[[128 126 127 125 129 126]
 [142 103 149 142 118 128]
 [124 132 119 122 134 121]
 [125 130 120 124 138 117]
 [124 138 120 131 134 123]
 [128 124 123 124 136 117]]
:
[[126 129 125 127 126 128]
 [128 118 142 149 103 142]
 [121 134 122 119 132 124]
 [117 138 124 120 130 125]
 [123 134 131 120 138 124]
 [117 136 124 123 124 128]]

[[133 149 121 146 114 125 119 104 145 119 123 102]
 [143 139 111 113 134 138 144 149 128 153 110 142]
 [109 147 148 157 151 118 113 139 150 133 118 133]]
:
[[102 123 119 145 104 119 125 114 146 121 149 133]
 [142 110 153 128 149 144 138 134 113 111 139 143]
 [133 118 133 150 139 113 118 151 157 148 147 109]]

[[136 121 105]
 [129 131 125]
 [135 134 132]
 [138 105 110]
 [128 146 145]]
:
[[105 121 136]
 [125 131 129]
 [132 134 135]
 [110 105 138]
 [145 146 128]]

[[132 124 133 144 152 128 136 126]
 [138 142 131 138 125 136 133 149]
 [131 130 126 154 136 151 129 126]
 [132 128 130 133 143 128 153 127]
 [132 124 132 155 139 133 134 126]
 [134 136 137 137 134 152 127 138]
 [150 128 134 133 125 126 152 132]
 [128 128 127 149 143 145 131 123]
 [138 125 150 143 124 155 134 127]
 [128 133 125 157 139 142 126 131]
 [134 134 138 138 120 136 128 156]
 [127 127 134 147 134 146 129 129]]
:
[[126 136 128 152 144 133 124 132]
 [149 133 136 125 138 131 142 138]
 [126 129 151 136 154 126 130 131]
 [127 153 128 143 133 130 128 132]
 [126 134 133 139 155 132 124 132]
 [138 127 152 134 137 137 136 134]
 [132 152 126 125 133 134 128 150]
 [123 131 145 143 149 127 128 128]
 [127 134 155 124 143 150 125 138]
 [131 126 142 139 157 125 133 128]
 [156 128 136 120 138 138 134 134]
 [129 129 146 134 147 134 127 127]]

[[125 118 135 137 114]
 [130 131 140 142 106]]
:
[[114 137 135 118 125]
 [106 142 140 131 130]]

[[113 151 132 123 130 130 125 134 126 114 127]
 [124 127 130 131 129 131 123 124 138 124 133]
 [120 134 132 132 128 147 121 122 121 132 144]
 [143 125 119 137 120 130 136 129 135 125 129]
 [138 131 112 113 114 133 125 137 133 125 108]]
:
[[127 114 126 134 125 130 130 123 132 151 113]
 [133 124 138 124 123 131 129 131 130 127 124]
 [144 132 121 122 121 147 128 132 132 134 120]
 [129 125 135 129 136 130 120 137 119 125 143]
 [108 125 133 137 125 133 114 113 112 131 138]]

[[128 114 113 148 124  99 138 136 119 137 155 147 115]
 [154 136 142 130 132 151 122 124 147 152 117 133 126]
 [113 133 113 110 126 141 124 131 137 114 127 124 135]
 [129 112 116 149 131 100 133 143 120 140 150 144 119]]
:
[[115 147 155 137 119 136 138  99 124 148 113 114 128]
 [126 133 117 152 147 124 122 151 132 130 142 136 154]
 [135 124 127 114 137 131 124 141 126 110 113 133 113]
 [119 144 150 140 120 143 133 100 131 149 116 112 129]]

[[154 138 138 116 140 128 137]
 [125 133 128 121 136 107 118]
 [122 118 128 140 116 142 132]
 [152 131 136 122 134 139 141]
 [155 139 136 116 140 131 138]
 [103 119 120 139 117 125 118]
 [123 131 128 125 129 122 122]]
:
[[137 128 140 116 138 138 154]
 [118 107 136 121 128 133 125]
 [132 142 116 140 128 118 122]
 [141 139 134 122 136 131 152]
 [138 131 140 116 136 139 155]
 [118 125 117 139 120 119 103]
 [122 122 129 125 128 131 123]]
---
[[135 120 126 130 138 128 124 115 111 149 118 137 131 106 144]
 [128 124 135 110 130 133 122 133 124 129 145 132 133 135 121]
 [146 134 131 120 131 137 139 146 109 125 127 110 137 123 134]
 [143 129 124 139 127 133 111 144 120 121 144 116 134 134 154]
 [135 114 119 131 112 113 138 117 137 115 134 126 108 128 142]
 [142 137 127 120 143 126 121 139 150 147 116 106 118 122 131]]
:
[[135 114 119 131 112 113 138 117 137 115 134 126 108 128 142]
 [135 120 126 130 138 128 124 115 111 149 118 137 131 106 144]
 [128 124 135 110 130 133 122 133 124 129 145 132 133 135 121]
 [143 129 124 139 127 133 111 144 120 121 144 116 134 134 154]
 [146 134 131 120 131 137 139 146 109 125 127 110 137 123 134]
 [142 137 127 120 143 126 121 139 150 147 116 106 118 122 131]]

[[131 129]
 [128 123]
 [111 146]
 [119 107]
 [127 106]
 [134 140]]
:
[[127 106]
 [119 107]
 [128 123]
 [131 129]
 [134 140]
 [111 146]]

[[118 114 122 117 103 137 100 130]
 [135 129 135 128 132 126 123 126]
 [122 128 120 125 123 129 136 141]
 [128 137 122 134 139 120 149 140]]
:
[[118 114 122 117 103 137 100 130]
 [122 128 120 125 123 129 136 141]
 [135 129 135 128 132 126 123 126]
 [128 137 122 134 139 120 149 140]]

[[123 108 132]
 [129 129 121]
 [106 123 136]
 [137 144 118]
 [111 105 143]
 [117 117 131]]
:
[[111 105 143]
 [123 108 132]
 [117 117 131]
 [106 123 136]
 [129 129 121]
 [137 144 118]]

[[103 145 112 108]
 [127 107 154 153]
 [146 123 123 134]
 [126 124 113 124]
 [127 129 122 130]]
:
[[127 107 154 153]
 [146 123 123 134]
 [126 124 113 124]
 [127 129 122 130]
 [103 145 112 108]]

[[121 131 124 143 136]
 [143 122 121 120 118]
 [119 134 139 115 113]
 [134 128 139 108 113]
 [136 113 114 133 128]
 [117 142 142 108 121]
 [126 127 126 127 126]
 [126 111 126 121 124]
 [119 114 106 137 140]]
:
[[126 111 126 121 124]
 [136 113 114 133 128]
 [119 114 106 137 140]
 [143 122 121 120 118]
 [126 127 126 127 126]
 [134 128 139 108 113]
 [121 131 124 143 136]
 [119 134 139 115 113]
 [117 142 142 108 121]]

[[124 139 129 132 134 133 132 128]
 [131 121 127 127 124 126 125 128]
 [130 126 128 127 126 127 127 128]
 [134 117 126 125 121 123 124 129]
 [115 154 131 134 140 137 136 126]
 [127 129 126 130 129 130 129 127]
 [134 114 126 125 123 123 124 128]
 [136 112 124 125 120 121 122 127]
 [127 128 130 128 128 129 130 128]]
:
[[136 112 124 125 120 121 122 127]
 [134 114 126 125 123 123 124 128]
 [134 117 126 125 121 123 124 129]
 [131 121 127 127 124 126 125 128]
 [130 126 128 127 126 127 127 128]
 [127 128 130 128 128 129 130 128]
 [127 129 126 130 129 130 129 127]
 [124 139 129 132 134 133 132 128]
 [115 154 131 134 140 137 136 126]]
---
[[141 133 118 116 133]
 [136 127 103 114 137]
 [126 126 121 121 123]]
:
[[136 127 103]
 [126 126 121]]

[[141 146 132 110 130]
 [147 136 120 101 118]
 [144 111 138 122 140]]
:
[[147 136 120]
 [144 111 138]]

[[ 98 123 115 115 129]
 [139 122 144 121 102]
 [114 156 116 142 142]
 [123 103 152 112 116]]
:
[[139 122 144]
 [114 156 116]]

[[139 121 141 137]
 [106 130 106 117]
 [120 135 119 127]
 [129 156 129 142]
 [132 108 135 124]]
:
[[106 130 106]
 [120 135 119]]

[[107 137 144 137 117]
 [148 128 110 131 120]
 [109 138 115 136 112]]
:
[[148 128 110]
 [109 138 115]]

[[127 128 103 123]
 [124 135 107 117]
 [114 110 120 134]
 [118 145 143 122]
 [136 140 132 108]]
:
[[124 135 107]
 [114 110 120]]

[[129 127 131 133 134]
 [131 125 138 147 147]
 [129 127 131 133 132]
 [127 127 132 145 150]]
:
[[131 125 138]
 [129 127 131]]
